Below is a small trained network, with its code and all its weights. Each question gives an input and a class and asks what happens when units are switched off, that is, made to give their printed mean instead of their output.

import numpy as np


def w(rows, s, z=0):
    codes = np.array(rows[::2]) - 128.0
    scale = np.full(codes.shape[1], s)
    scale[-1] = z or s
    return codes * scale


def f(y):
    return np.maximum(y, 0)


def log_softmax(a):
    a = a - a.max(-1, keepdims=True)
    return a - np.log(np.exp(a).sum(-1, keepdims=True))


def net(x, mask):
    res = np.array(x, float).reshape(1, 7) / 4 @ E
    y = f(res @ A[0][:, :-1].T + A[0][:, -1])
    res = res + np.where(mask, y, B[0][:, -1]) @ B[0][:, :-1]
    return log_softmax(res[-1] @ U[:, :-1].T + U[:, -1])


A, B = {}, {}
E = w([
[126,127,128,130],'x0',
[199,136,99,218],'x1',
[128,126,128,128],'x2',
[165,2,140,95],'x3',
[129,128,128,129],'x4',
[128,128,129,129],'x5',
[147,148,236,164],'x6',
],0.0097)
A[0] = w([
[18,211,136,95,253],'N0',
[151,103,185,109,117],'N1',
[106,129,155,125,101],'N2',
[143,97,126,143,100],'N3',
[79,37,151,61,162],'N4',
[138,119,252,123,185],'N5',
[146,174,249,213,143],'N6',
[218,65,98,173,73],'N7',
[147,193,87,195,152],'N8',
[137,164,93,167,195],'N9',
],0.016,0.0034)
B[0] = w([
[118,3,143,191,248],'N0',
[119,181,157,173,177],'N1',
[138,142,146,151,147],'N2',
[108,107,151,142,157],'N3',
[82,171,129,22,237],'N4',
[140,226,192,217,232],'N5',
[182,104,249,22,255],'N6',
[108,24,139,178,225],'N7',
[201,177,36,101,217],'N8',
[164,146,50,118,190],'N9',
],0.027,0.012)
U = w([
[63,32,60,189,252],'0',
[139,166,137,8,159],'1',
[157,83,190,227,31],'2',
[94,254,142,159,54],'3',
[164,196,11,151,123],'4',
],0.0065,0.0021)

Each question gives the input, the list of numbers given to net, and the class t.
The units are the neurons (one row each of A and B). Each row of codes is followed by its name. A weight is (code - 128) times the scale printed after its matrix; where a second scale follows, it is the last column's (A, B and U).
mask holds one flag per neuron, in row order. A switched-off neuron (its flag False) gives its mean, the last column of its row in B, instead of its output. The means were averaged over made-up inputs and are rounded, as every weight is.
A unit's drop is (log p(t) with every unit on - log p(t) with that unit switched off) / (log p(t) with every unit on - log p(t) with every unit switched off).
The circuit of an input: a set's keep is (log p(t) with only the set's units on - log p(t) with every unit switched off) / (log p(t) with every unit on - log p(t) with every unit switched off). Starting from all 10 units, units are removed one at a time, each time the one whose removal leaves the highest keep (on an exact tie, the one counted first), for as long as the keep stays at least 0.8.
units of the circuit, in order: the units of the circuit, biggest drop first
top k neurons: the k neurons with the biggest drops, biggest first
input [-7,3,5,0,2,1,-8], class 4: units of the circuit, in order	(N0 N6)
input [-8,-6,-7,1,-4,6,1], class 3: units of the circuit, in order	(N6 N7)
input [6,3,2,0,2,-7,-8], class 4: units of the circuit, in order	(N0 N6)
input [5,-8,8,-7,-8,-2,1], class 2: units of the circuit, in order	(N4)
input [3,0,6,6,0,-4,8], class 3: units of the circuit, in order	(N5 N0)
input [0,2,-2,-1,-6,2,-7], class 4: units of the circuit, in order	(N6 N0)
input [-6,7,-2,1,1,6,-6], class 0: top 2 neurons	(N7 N5)
input [-3,-7,0,2,2,-7,3], class 3: top 3 neurons	(N4 N5 N6)
input [3,3,5,0,-8,-8,6], class 1: top 3 neurons	(N6 N0 N7)
input [-5,1,6,-4,-4,-5,-5], class 4: units of the circuit, in order	(N8 N6)
input [-4,-5,-4,1,3,-3,2], class 3: top 4 neurons	(N7 N6 N4 N5)
input [-1,3,-7,8,-4,8,-3], class 0: top 2 neurons	(N7 N6)
input [5,-1,5,7,8,3,-1], class 1: top 2 neurons	(N4 N0)
input [4,-2,3,3,-7,1,7], class 3: top 2 neurons	(N5 N0)
input [5,4,4,-8,0,-4,6], class 1: units of the circuit, in order	(N6)
input [3,-5,2,0,6,-4,-1], class 0: top 2 neurons	(N6 N0)
input [-3,1,-4,6,4,-7,-1], class 0: top 2 neurons	(N6 N7)
input [2,3,-7,5,-4,8,-2], class 0: top 2 neurons	(N6 N5)
input [1,0,0,6,-5,1,4], class 3: units of the circuit, in order	(N0 N5)
input [1,3,7,-8,-3,2,-8], class 4: units of the circuit, in order	(N8)
input [2,3,-5,-7,2,7,1], class 1: top 3 neurons	(N6 N5 N8)
